Small tables with named rows and columns. After each table, cells are looked up by row and column.

Table nosut
|  | pep | fef | fis | dop | suf |
|---|---|---|---|---|---|
| kosi | 0.651 | -0.425 | 0.258 | -0.013 | 0.366 |
| luro | 0.545 | 0.093 | -0.164 | -0.136 | 0.139 |
| befun | 0.509 | -0.207 | -0.220 | 0.054 | 0.216 |
| nevino | 0.217 | -0.565 | 0.021 | 0.283 | 0.328 |
| tevov | -0.048 | -0.598 | 0.113 | 0.315 | 0.279 |
| zufitos | 0.434 | 0.468 | 0.008 | -0.282 | 0.034 |
| vez | 0.466 | 0.113 | -0.213 | -0.112 | 0.042 |
| megi | 0.238 | 0.538 | 0.106 | -0.304 | -0.060 |
| rad | -0.312 | 0.034 | 0.107 | -0.177 | -0.128 |
| kopi | 0.248 | 0.562 | 0.238 | -0.326 | -0.023 |
| gosuri | 0.344 | 0.503 | 0.010 | -0.285 | -0.029 |
| tof | -0.469 | -0.412 | 0.991 | -0.113 | 0.152 |
| vovani | 0.418 | 0.474 | -0.006 | -0.278 | 0.019 |
| sika | 0.348 | 0.290 | -0.208 | -0.169 | -0.072 |

rad, fef: 0.034
tof, fis: 0.991
tevov, dop: 0.315
megi, suf: -0.060
kosi, fef: -0.425
luro, fis: -0.164
vez, fef: 0.113
befun, suf: 0.216
gosuri, pep: 0.344
megi, fis: 0.106
tevov, pep: -0.048
sika, pep: 0.348
nevino, suf: 0.328
zufitos, suf: 0.034

vapeb
         fesagi  detepos     pum     dif
tizuz    -33163   -30889  -31662   13887
gulukun   81461    86856   85837  -75812
mapi      80814    82722   82550  -68258
guturi    32994    26645   31433  -45060
mut      -51062   -60546  -60194   51650
ginazaf   33981    40897   38206  -52413
bidana   -35573   -39712  -43068   31426

ginazaf, detepos => 40897
guturi, dif => -45060
mut, pum => -60194
tizuz, fesagi => -33163
guturi, detepos => 26645
tizuz, detepos => -30889
ginazaf, dif => -52413
bidana, fesagi => -35573
guturi, pum => 31433
ginazaf, fesagi => 33981
guturi, fesagi => 32994
gulukun, dif => -75812
mut, dif => 51650
gulukun, detepos => 86856
mapi, pum => 82550
gulukun, pum => 85837
bidana, pum => -43068
bidana, dif => 31426
mapi, dif => -68258
mapi, fesagi => 80814
Row with the largest dif: mut

fak:
|  | pomun | sog | sev | nen | bip | susig | losagu |
|---|---|---|---|---|---|---|---|
| mude | -37 | -46 | -52 | -1 | -31 | -25 | -28 |
| ranemit | -68 | 14 | -34 | -33 | -3 | -47 | -10 |
| tetoko | -21 | -22 | -30 | 3 | 0 | -39 | -33 |
| meli | 26 | 6 | 35 | 34 | 59 | -55 | -75 |
| tago | -7 | -30 | -25 | 17 | -11 | -52 | -18 |
| ruf | -16 | -42 | -20 | -37 | -53 | 10 | -60 |
| loso | -50 | -22 | 1 | -26 | -23 | -34 | -27 |
| sedib | -34 | 0 | -13 | -18 | 5 | -53 | -36 |
| nup | -27 | -32 | -51 | -13 | -6 | -52 | -19 |
| guse | -35 | -41 | -39 | -67 | -38 | -62 | -22 |

What is the nen of ranemit in fak? -33
What is the sog of ranemit in fak? 14
What is the bip of ranemit in fak? -3
What is the nen of sedib in fak? -18
What is the nen of guse in fak? -67
What is the losagu of ranemit in fak? -10
What is the pomun of tetoko in fak? -21
What is the pomun of meli in fak? 26
What is the sev of meli in fak? 35
What is the bip of guse in fak? -38
What is the losagu of sedib in fak? -36
What is the bip of ruf in fak? -53
What is the susig of tago in fak? -52
What is the sog of ruf in fak? -42
What is the nen of tago in fak? 17
What is the sev of tago in fak? -25
What is the sog of guse in fak? -41
What is the susig of sedib in fak? -53
What is the sog of loso in fak? -22
Row with the largest nen: meli

Table zumi
|  | sed | beda | bim | vig | nanufa | denape | rifotak | zib |
|---|---|---|---|---|---|---|---|---|
| fifevip | 5.4 | 5.5 | 5.3 | 5.5 | 5.5 | 7.7 | 5.3 | 5.3 |
| toli | 5.3 | 5.4 | 5.6 | 5.5 | 5.4 | 4.9 | 5.5 | 5.4 |
| fimu | 5.4 | 5.4 | 5.5 | 5.4 | 5.4 | 6.8 | 5.5 | 5.4 |
| rab | 5.3 | 5.2 | 5.5 | 5.3 | 5.2 | 3.9 | 5.6 | 5.5 |
| gan | 5.4 | 5.3 | 5.1 | 5.3 | 5.3 | 3.5 | 5.2 | 5.4 |
| tev | 5.3 | 5.3 | 5.3 | 5.4 | 5.1 | 1.4 | 5.6 | 5.6 |
| lazake | 5.3 | 5.3 | 5.4 | 5.4 | 5.4 | 3.4 | 5.4 | 5.3 |
| gaf | 5.4 | 5.4 | 5.2 | 5.4 | 5.5 | 6.0 | 5.1 | 5.2 |
| mifabu | 5.4 | 5.5 | 5.4 | 5.4 | 5.5 | 9.2 | 5.3 | 5.2 |

gan, vig: 5.3
lazake, denape: 3.4
gan, denape: 3.5
toli, rifotak: 5.5
toli, beda: 5.4
tev, beda: 5.3
mifabu, sed: 5.4

Table kupo
,mor,vez,devu,dur,kitibe,par,tamu
duganos,207,127,74,125,167,152,115
pebira,127,152,139,232,107,193,123
sul,137,240,171,171,179,185,121
ded,154,159,125,62,206,133,154
zeti,170,162,65,207,157,165,172
dalovu,118,149,250,130,137,136,168
vib,189,93,137,115,126,155,79

duganos, dur: 125
pebira, devu: 139
zeti, tamu: 172
ded, dur: 62
pebira, vez: 152
sul, mor: 137
pebira, mor: 127
vib, mor: 189
sul, par: 185
ded, vez: 159
sul, vez: 240
duganos, mor: 207
ded, kitibe: 206
vib, vez: 93
vib, dur: 115
sul, dur: 171
zeti, devu: 65
duganos, tamu: 115
zeti, par: 165
Which row has the largest vez? sul

Table feg
cols = dozep, faka, fogod
nisonu: [-1690, -2901, -6504]
guvu: [-5670, -4665, 2052]
kop: [-1690, -7523, -4996]
gul: [-1690, -4665, -5438]
pubavo: [-7496, -1934, -3349]
patebu: [-1690, -7707, -5438]
tiro: [-1690, -4665, -5852]
zud: [-2972, -4665, 5817]
veros: [-1690, -4665, -7586]
duk: [-1690, -7087, -181]
nes: [1076, -4665, -5438]
puduka: [-1690, -4665, -6176]

What is the fogod of nes in feg?
-5438
What is the dozep of zud in feg?
-2972
What is the fogod of veros in feg?
-7586
What is the fogod of pubavo in feg?
-3349
What is the faka of nes in feg?
-4665
What is the dozep of puduka in feg?
-1690
What is the fogod of tiro in feg?
-5852
What is the dozep of patebu in feg?
-1690

meru:
         bem    gav  luzofot    sil    fak  somit  vemakip
lib    27.57  40.13     9.91  58.97  44.99  47.07    54.04
vizi   49.09  56.19    35.49  35.20  40.65  21.46    49.59
zan    34.92  59.30    20.83  51.43  54.43  90.86    80.76
gaver  14.54  25.75    28.04  60.49  49.99  64.29    64.40
taru   39.06   4.18    46.24  14.20  44.75   5.33    29.19

zan, bem => 34.92
taru, luzofot => 46.24
zan, vemakip => 80.76
taru, bem => 39.06
lib, luzofot => 9.91
vizi, vemakip => 49.59
zan, gav => 59.30

zeleder =
	lafaka	gizage	kal	dinedud	rad	nasuni	bigakeb	sir	tuv	sipibe
lif	659	466	605	298	935	493	659	532	608	355
simugen	448	430	329	213	455	362	448	265	469	738
riv	613	450	605	379	611	540	613	532	443	355
nes	613	450	605	379	611	566	613	532	435	347

nes, nasuni: 566
lif, sir: 532
simugen, bigakeb: 448
lif, bigakeb: 659
lif, sipibe: 355
lif, rad: 935
riv, gizage: 450
simugen, kal: 329
nes, bigakeb: 613
nes, kal: 605
simugen, lafaka: 448
lif, tuv: 608
nes, sipibe: 347
simugen, gizage: 430
Which row has the largest gizage? lif

